In the rows, 128 means zero.
Known rows:
vedrusi: [ 94 137 148 143  90 148 111 154 109 151 128 122  95 156  99 116 134  97
 132 116  70 129 119  98 136 186 114 110  95 140 105 125 166 126]
brizis: [159 159 169 111 100 115 161 163 192 136  96 100  88 130 125 157 111 109
 124 160  88 127 100 142 102 126 172 187  83  72 146 132  88 150]
pudi: [154 142 124 135 137 133 164 135 168 120 120 158 119 159 136 115 110 107
 132 101  97 134 109 124 113  81 139 143 185 177 119 157 159  91]
kleta: [123 126  98 100 153 178 128 136 120  85 138  89 164  81 118 125 136 125
 130 141 182 190 205 110 120 109  96  78 127  72 113  91 163 116]
kazeklol: [191 127 136 123 119  91 139 114  88 115 143 157 128 120 137 102 169 124
 126  93 172 136 101 136 114 132 127 109 105  87 167 140 102 142]
plumo: [ 79 124 144 131 133 162 134 146 117 137 158 114 103 133  90  96 150 123
 121 108 105 132 134 126 136 198 127 107 112 172  85 129 143 103]
gridrofun: [134 132 118 102 155 156 136 114 152 100 128 145 184 127 114 132 133  90
 155 148 137 144 169 107 104 118 139  90 101  66 134 111 130 152]
stumar: [126 115 142 104 157 141 125 118 108 111 127 136 120 154 180 119 140 205
 127 182 115 140 134 140 121 118 142 102 189 177  58 122  98 138]
klazas: [ 86  93  93 110 104 179 117 126 118 124 112 155 173 118  97 138 135  87
 170 177  93 195 174 119 119  98 104 140 144  58 107 120 157 126]
tatrebras: [152 129 170 114  69 111 130 116  76 127 176 144 111 124 136 133 152 169
  83 153 144 156 142 114 145 128 122 112 106 143 171 107  79  86]
stuposi: [151 131 130 134 111 100  92 123  79 132 136 198 120 115 144 135 149 148
 137 100 187  84 104 143 106 139 144 146 112  96 180 138  64 175]
vepler: [141 153 137 111 133 121 151 170 182 134  98  93  78 102 131 155 110 143
 133 136 133 112 107 166  93 133 182 193  90  91 138 130  78 165]
drifili: [143 157 122 114 142 118 132 158 152 123 114  49  62  70 150 161 109 157
 120 122 169 118 125 156 111 122 140 169  95  83 148 103  98 159]
bobor: [128 117 186 122 129  97 140 121  92 101 149  84 156 143 175 155 111 175
  90 182 146 158 175 125 159 106 117 106 172 172  86  97 132  82]
novur: [149 138 119 115 139 151 162 120 179 129 148 155 110 160 141 114 117 135
 121 122 104 141 108 126 125  79 143 132 187 198 122 151 139  87]
sadom: [ 81 110 108 144 122 152 106 131  98 157 117 115 118 132  88  93 144 103
 141 105 106 129 115 123 147 175  89 116 112 134 109 145 186 130]
tivom: [119 125 134 112 129 133 173 156 140 129 124  60  91  84 130 140 126 162
 111 135 160 171 142 174 121 129 144 205 130 125 112 127  92 122]
pliplo: [186 136 142 135 122  90 134 117  95 109 146 183 127 121 142 114 153 117
 129  90 175  98 107 135 104 139 149 104 107  69 179 139  94 154]
nagem: [103 145 136 144 118 147 117 150 118 143 127 120  95 149  98 111 138  95
 141 103  78 110 111 114 117 190 125 104  93 129  95 142 157 138]

Facts:
didum -β-> kleta; didum -β-> tregrem; mive -β-> trekle; rosam -β-> skadur; rosam -β-> tatrebras; rosam -β-> sodron; dafe -β-> novur; dafe -β-> rebras
dafe -β-> flavas; mitek -β-> vosi; novur -β-> stugel; novur -β-> pladrul; novur -β-> bili; foske -β-> rebras; brizis -β-> defu; brizis -β-> geso
brizis -β-> zasto; brizis -β-> difligon; kazeklol -β-> kleta; kazeklol -β-> lodutu; kazeklol -β-> flekizos; zaska -β-> briplon; zaska -β-> nagem; zaska -β-> tregrem
zaska -β-> difligon; sifudro -β-> difligon; vava -β-> dupli; vava -β-> sirek; vava -β-> grivos; sketin -β-> sefel; sketin -β-> skuful; skadur -β-> novur
tivom -β-> brozon; botri -β-> skemul; botri -β-> reklam; plisebrem -β-> bili; tatrebras -β-> sustin; dustuk -β-> vosi; reklam -β-> lodrumir; gutrum -β-> kleta
pladrul -β-> vosi; pladrul -β-> gadofus; klidin -β-> lagron; klidin -β-> babrum; drivir -β-> tregrem; gafe -β-> sodron; flige -β-> zasto; stodron -β-> zasto
stodron -β-> rudus; vitrim -β-> fini; vitrim -β-> tregrem; tromom -β-> grakem; tromom -β-> vasabrer; dregroben -β-> gafe; dregroben -β-> fumi; gitrun -β-> stodron
ploto -β-> dupli; ploto -β-> gadofus; ploto -β-> sodron; geso -β-> stugel; nifir -β-> sirek; nifir -β-> grivos; tradi -β-> tivom; tradi -β-> biflabe
festi -β-> drebes; festi -β-> brozon; sebun -β-> baklon; sebun -β-> lodrumir; sebun -β-> tregrem; sistokar -β-> nifir; sistokar -β-> mitek; sistokar -β-> tregrem
sistokar -β-> flekizos; gapar -β-> grenur; drilo -β-> sirek; difligon -β-> bili; flavas -β-> kiflakel; flavas -β-> bralur; flavas -β-> tregrem; tuflim -β-> klazas
tuflim -β-> stugel; pudi -β-> stugel; pudi -β-> gires; bifu -β-> nifir; briplon -β-> ploto; bafun -β-> grenur; segru -β-> tregrem; plotek -β-> pudi
plotek -β-> vekem; plotek -β-> plumo; flasi -β-> trapam; flasi -β-> difligon; vasabrer -β-> pafas; vasabrer -β-> moko; bogruvus -β-> viflo; bogruvus -β-> klasuk
bogruvus -β-> skimipun; sefel -β-> gafe; sefel -β-> fini; dreti -β-> tregrem; grivos -β-> sirek; grivos -β-> flekizos; stoflom -β-> brozon; pefo -β-> vosi
fini -β-> viflo; fini -β-> sirek; gase -β-> tregrem; naska -β-> defu; nagem -β-> stugel; nagem -β-> gase; tadros -β-> zukam; tadros -β-> fini
flaba -β-> mitek; vusom -β-> trutor; pafas -β-> tregrem; pafas -β-> flekizos; stugel -β-> tregrem; flekizos -β-> stugel; flekizos -β-> tregrem; pluflasul -β-> fini
pluflasul -β-> babrum; flafum -β-> sefel; flafum -β-> bili; plestin -β-> skimipun; lagrul -β-> lodrumir; posazan -β-> kleta; skilovom -β-> stumar; pobe -β-> klaflamar
pobe -β-> sefel; pobe -β-> stugel; brutimo -β-> sodron; sirek -β-> tregrem; flidan -β-> brutimo; flidan -β-> skemul; flidan -β-> bobor; skuvel -β-> sefel
skuvel -β-> brizis; skuvel -β-> vedrusi; ramefol -β-> lagron; ramefol -β-> klazas; ramefol -β-> noflikal; ramefol -β-> sirek; trutor -β-> stumuple; trutor -β-> vosi
trutor -β-> sirek; trutor -β-> fini; gridrofun -β-> kiflakel; gridrofun -β-> defu; mibak -β-> lodrumir; fanemel -β-> vitrim; fanemel -β-> defu; fanemel -β-> vosi
fanemel -β-> druplon; fanemel -β-> damam; manim -β-> dupli; manim -β-> gadofus; manim -β-> dregroben; klasuk -β-> fini; klasuk -β-> flekizos; plepur -β-> defu
podos -β-> sirek; vosi -β-> gadofus; vosi -β-> tregrem; vosi -β-> flekizos; gradrisker -β-> tregrem; zukam -β-> tregrem; dronetrar -β-> nilon; dronetrar -β-> grivos
plumo -β-> biflabe; grorim -β-> grenur; grorim -β-> treke; grorim -β-> moko; grorim -β-> dregroben; grorim -β-> tregrem; grorim -β-> trapam; sugan -β-> nifir
sugan -β-> kleta; sugan -β-> didum; fudruk -β-> viflo; fudruk -β-> flekizos; lovo -β-> biflabe; lovo -β-> brutimo; gadofus -β-> stugel; gadofus -β-> tregrem
brasaplu -β-> vitim; brasaplu -β-> fini; damam -β-> sirek; damam -β-> tregrem; sodron -β-> stugel; sodron -β-> defu; zoskil -β-> tatrebras; dupli -β-> gafe
dupli -β-> sirek; dupli -β-> sodron; skonik -β-> brozon; drerin -β-> sirek; drerin -β-> gase; trolon -β-> stodron; grigrar -β-> drebes; grigrar -β-> mitek
vepler -β-> flasi; vedrusi -β-> stugel; lobron -β-> dreti; lobron -β-> gafe; stidruk -β-> gafe; stidruk -β-> fini; trutem -β-> sefel; sadaflu -β-> sirek
sadaflu -β-> tregrem; sadaflu -β-> lodutu; stafek -β-> klaflamar; stafek -β-> flasi; klazas -β-> sefel; klazas -β-> mitek; graplum -β-> tregrem; stuposi -β-> grenur
stuposi -β-> bogruvus; klaflamar -β-> gase; bradek -β-> vitrim; bradek -β-> drilo; bradek -β-> skadur; bradek -β-> foske; sadom -β-> flekizos; skemul -β-> tregrem
viflo -β-> tregrem; zutum -β-> gridrofun; zutum -β-> tregrem; duklu -β-> ploto; tuplon -β-> skonik; lodutu -β-> tregrem; flunural -β-> sostes; flunural -β-> grigrar
flunural -β-> segru; ploskes -β-> kazeklol; lidrul -β-> vosi; dabran -β-> segru; trapam -β-> drifili; trapam -β-> tregrem; trapam -β-> damam; gires -β-> tregrem
gires -β-> grivos; trekle -β-> klasuk; trekle -β-> plisebrem; trekle -β-> vosi; pipor -β-> plestin; pipor -β-> sodron; trerutran -β-> stugel; trerutran -β-> mitek
trerutran -β-> vava; trerutran -β-> flekizos; skuful -β-> pafas; skuful -β-> brutimo; babrum -β-> fini; veklo -β-> gitrun; veklo -β-> defu; veklo -β-> difligon
veklo -β-> grivos; fiklak -β-> tivom; noflikal -β-> pafas; noflikal -β-> brozon; noflikal -β-> gase; treke -β-> sirek; treke -β-> fumi; bizol -β-> pafas
bizol -β-> rudus; biflabe -β-> pladrul; biflabe -β-> bili; brozon -β-> tregrem; pliplo -β-> tregrem; pliplo -β-> damam; stumar -β-> briplon; stumar -β-> trekle
baklon -β-> geso; rebras -β-> tregrem; rebras -β-> lodutu; drapon -β-> stugel; drapon -β-> grivos; stofa -β-> briplon; popi -β-> viflo; klovos -β-> klidin
klovos -β-> mitek; klovos -β-> sadom; kiflakel -β-> nifir; kiflakel -β-> tregrem; kiflakel -β-> sodron; zasto -β-> gafe; zasto -β-> tregrem; bezi -β-> vekem
bezi -β-> tregrem; zofla -β-> tregrem; zofla -β-> nilon; skimipun -β-> stugel; skimipun -β-> grivos; skimipun -β-> gase; fumi -β-> dupli; fumi -β-> fini
defu -β-> tregrem; didum -ζ-> c; mive -ζ-> a; rosam -ζ-> d; rudus -ζ-> a; dafe -ζ-> d; mitek -ζ-> b; novur -ζ-> b
foske -ζ-> b; brizis -ζ-> d; kazeklol -ζ-> c; bili -ζ-> c; zaska -ζ-> e; sifudro -ζ-> f; vava -ζ-> c; lodrumir -ζ-> d
sketin -ζ-> b; druplon -ζ-> d; skadur -ζ-> c; tivom -ζ-> d; botri -ζ-> b; grenur -ζ-> b; plisebrem -ζ-> b; tatrebras -ζ-> c
grakem -ζ-> c; dustuk -ζ-> f; reklam -ζ-> d; gutrum -ζ-> f; pladrul -ζ-> b; klidin -ζ-> a; drivir -ζ-> a; gafe -ζ-> a
flige -ζ-> c; stodron -ζ-> e; vitrim -ζ-> f; tromom -ζ-> a; dregroben -ζ-> a; gitrun -ζ-> c; ploto -ζ-> f; geso -ζ-> b
nifir -ζ-> b; tradi -ζ-> c; festi -ζ-> b; sebun -ζ-> b; sistokar -ζ-> d; gapar -ζ-> e; drilo -ζ-> f; difligon -ζ-> b
flavas -ζ-> a; tuflim -ζ-> a; pudi -ζ-> b; bifu -ζ-> a; briplon -ζ-> f; bafun -ζ-> b; segru -ζ-> e; plotek -ζ-> c
flasi -ζ-> d; vasabrer -ζ-> e; bogruvus -ζ-> c; sostes -ζ-> d; drebes -ζ-> e; sefel -ζ-> d; dreti -ζ-> e; tregrem -ζ-> b
grivos -ζ-> c; stoflom -ζ-> e; pefo -ζ-> d; fini -ζ-> a; gase -ζ-> e; naska -ζ-> b; nagem -ζ-> a; tadros -ζ-> e
flaba -ζ-> b; vusom -ζ-> b; pafas -ζ-> b; stugel -ζ-> c; stumuple -ζ-> e; flekizos -ζ-> e; pluflasul -ζ-> e; flafum -ζ-> a
plestin -ζ-> a; lagrul -ζ-> a; posazan -ζ-> a; skilovom -ζ-> c; pobe -ζ-> b; brutimo -ζ-> f; sirek -ζ-> c; flidan -ζ-> e
skuvel -ζ-> b; ramefol -ζ-> a; moko -ζ-> b; trutor -ζ-> d; gridrofun -ζ-> f; mibak -ζ-> c; fanemel -ζ-> f; manim -ζ-> a
klasuk -ζ-> d; plepur -ζ-> f; podos -ζ-> e; vosi -ζ-> c; gradrisker -ζ-> d; zukam -ζ-> a; dronetrar -ζ-> c; plumo -ζ-> a
grorim -ζ-> a; sugan -ζ-> f; fudruk -ζ-> e; lovo -ζ-> e; gadofus -ζ-> b; brasaplu -ζ-> c; damam -ζ-> c; sodron -ζ-> a
zoskil -ζ-> f; sustin -ζ-> f; dupli -ζ-> a; skonik -ζ-> d; vekem -ζ-> f; drerin -ζ-> a; trolon -ζ-> a; drifili -ζ-> d
grigrar -ζ-> f; vepler -ζ-> d; vedrusi -ζ-> a; lobron -ζ-> b; stidruk -ζ-> a; trutem -ζ-> d; sadaflu -ζ-> a; stafek -ζ-> e
nilon -ζ-> e; klazas -ζ-> f; graplum -ζ-> b; stuposi -ζ-> c; klaflamar -ζ-> b; bradek -ζ-> f; sadom -ζ-> a; skemul -ζ-> f
bralur -ζ-> f; viflo -ζ-> b; zutum -ζ-> e; sado -ζ-> a; duklu -ζ-> e; tuplon -ζ-> e; lodutu -ζ-> a; flunural -ζ-> a
ploskes -ζ-> a; lidrul -ζ-> a; dabran -ζ-> c; trapam -ζ-> e; gires -ζ-> d; vitim -ζ-> b; trekle -ζ-> f; pipor -ζ-> c
trerutran -ζ-> a; skuful -ζ-> d; babrum -ζ-> b; veklo -ζ-> b; fiklak -ζ-> a; noflikal -ζ-> e; treke -ζ-> d; bizol -ζ-> a
biflabe -ζ-> f; brozon -ζ-> b; pliplo -ζ-> c; stumar -ζ-> e; baklon -ζ-> e; rebras -ζ-> e; drapon -ζ-> d; bobor -ζ-> e
stofa -ζ-> a; popi -ζ-> c; klovos -ζ-> a; kiflakel -ζ-> d; zasto -ζ-> d; bezi -ζ-> b; zofla -ζ-> d; skimipun -ζ-> c
fumi -ζ-> a; defu -ζ-> d; kleta -ζ-> f; lagron -ζ-> b

Rows:
No name comes twice in this set of rows, the named rows included.
[123 111 183 124 130 111 153 116 109 106 148 136 161 169 164 126 129 165
 114 185  89 149 141 131 141 122 154 124 189 173  75 131  94  96] => lovo
[160 138 159 132 158 108 153 129 126 103 116 155 151 187 183 128 130 142
 144 166  97 108 113 138 106 129 170  96 164 129  78 144 116 148] => zaska
[141 124 170 116 138 114 131 117 105 107 133 136 134 172 181 129 133 176
 120 200  92 133 128 124 138 112 144  87 171 162  85 115 100 122] => duklu
[ 72 128 130 152 122 135 113 130 103 140 145 115 124 123  90 110 135 120
 121  99 135 103 139 128 151 187 113 120  93 162 120 124 150 118] => sado
[130 118 164 129  98 119 156 134  82 128 153 196 127 135 129 112 170 144
 118  98 156 144 119 156 106 148 152 154 133 133 126 144  64 107] => tradi
[177 137 153 131  97  96 133 128  94 123 130 183 120 139 134 112 160 103
 129 105 140 124  94 136  98 134 142 116  97  67 167 145  99 140] => dronetrar
[ 85  85  92 116 145 173 135 116 121 119 122 157 201 106  95 115 149 102
 174 143 142 185 180 141 117 110 116 139 154  79  98 135 148 134] => grigrar
[ 98 139 150 135  95 143 112 148 121 143 151  77  86 132  98 125 129 111
  99 140  91 121 134  75 156 171  96  73  70 156 121 101 165  96] => sodron
[140 113  89 103 129 116 131 108 158 153  94  87 106  88 129 120 129 151
 129 158 120 123  79 160 125 117 123 173 105  94 175 139  81 164] => trutor
[145 134 126 133 130 101 132 108 182 144 130 172 152 154 127 137  86  99
 139 113 124  90 100 123 137  83 144 165 165 171 165 150 144 107] => lobron
[117 118 142 131 161  99  98 127 107 107 109 141 144 136 185 157 111 177
 132 156 170  86 141 143 132 114 148 128 158 140  94 113 113 155] => gapar
[136 136 151 114 132  91 167 145 169 125 131  53 130  78 132 152 106 157
  94 140 183 117 140 156 134 120 160 178  83 129 170 102  70 123] => reklam
[116 115  85 135 111 148 111 127 130 142 130 129 113 126 122 143  96 126
 129 105 124 163 134 122 158  52  73 179 208 177 129 136 191  84] => lagron
[ 69 119 127 163 138 118 100 128 120 146 137 142 139 129  99 120 118 102
 138  77 149  64 126 138 138 201 131 145  87 149 132 126 148 155] => tromom
[ 80 114 129 152 104 139 118 132 126 163 113 137 124 159  79  99 145  90
 139 123  56 123 100 113 138 190 119 131 103 129 111 151 168 130] => tuflim

Now the same elements, written a new way:
Known rows:
naska: [120 138 173 176 142 128 112 151 134 178 165 123 122]
kazeklol: [124 108 149 161 140  94 112 142 108 178 183 104 119]
lodutu: [125 164 170 160 153 128 103 142 153  89 190 105 103]
tregrem: [102 144 162 175 159  77 110 132 135 134 160 105 109]
gadofus: [104 169 159 171 148 117 114 126 126 149 187 120 122]
sistokar: [163 169 138 160 114 136 107 124 179  94 176 134 132]
grorim: [129 147 171 160 140 145 107 158 155 115 188 102 113]
damam: [122 110 175 157 152  80 115 115 115 160 178 110  95]
pladrul: [128 158 175 183 125 140 104 143 107 171 158 105 133]
bobor: [115 120 176 202 150 138 115 148 152 163 147  82 139]
skadur: [128 110 151 169 143 100 115 150 114 187 186 120 117]
bifu: [132 137 177 157 129 166 108 162 155 128 188 104 118]
lodrumir: [155 141 135 168 106 121 115 152 200 120 168 126 141]
drilo: [123 106 200 173 146 131 118  98 143 194 133 100 121]
gutrum: [124 123 159 199 151 112 115 127 138 191 139 106 137]
mive: [135 143 171 160 130 166 106 164 150 129 187 102 121]
flasi: [167 150 137 162 111 149 109 145 190 117 173 145 134]
geso: [100 149 150 158 137 141 119 139 132 177 198 122 136]
lagron: [108 117 167 172 138 107 114 156 139 173 158  99 127]

Rows:
No name comes twice in this set of rows, the named rows included.
[124 123 153 168 156  76 112 133 113 158 183 117 103] => pliplo
[112 147 169 196 174 131 108 113 142 123 157 100 115] => gase
[161 140 198 105 154 165 107 154 149 123 185  78 118] => fini
[121 135 174 196 154 159 113 140 143 160 158  97 137] => baklon
[119 150 157 201 172  84 111 106 135 156 142 114 119] => skemul
[116  95 144 175 138  81 117 159 124 188 180 107 121] => bili
[134 147 165 147 128 170 104 154 141 118 193  90 126] => sadom
[116 116 155 165 147 140 103 146 129 168 159 121 115] => festi
[106 166 162 182 161 148 112 109 128 128 179  90 137] => flekizos
[162 184 142 173 128 115 111 125 189  87 178 155 121] => defu
[123 129 178 197 155 151 113 143 145 161 151  91 135] => gapar
[109 134 150 168 170 112  99 123 127 129 162 129  96] => brozon
[128 139 178 165 150 123 112 154 133 177 163 117 123] => lobron
[113 142 164 172 157 103 109 134 131 147 163 113 112] => bezi
[146 116 152 146 159  93 114 155 109 181 182 104 121] => brasaplu

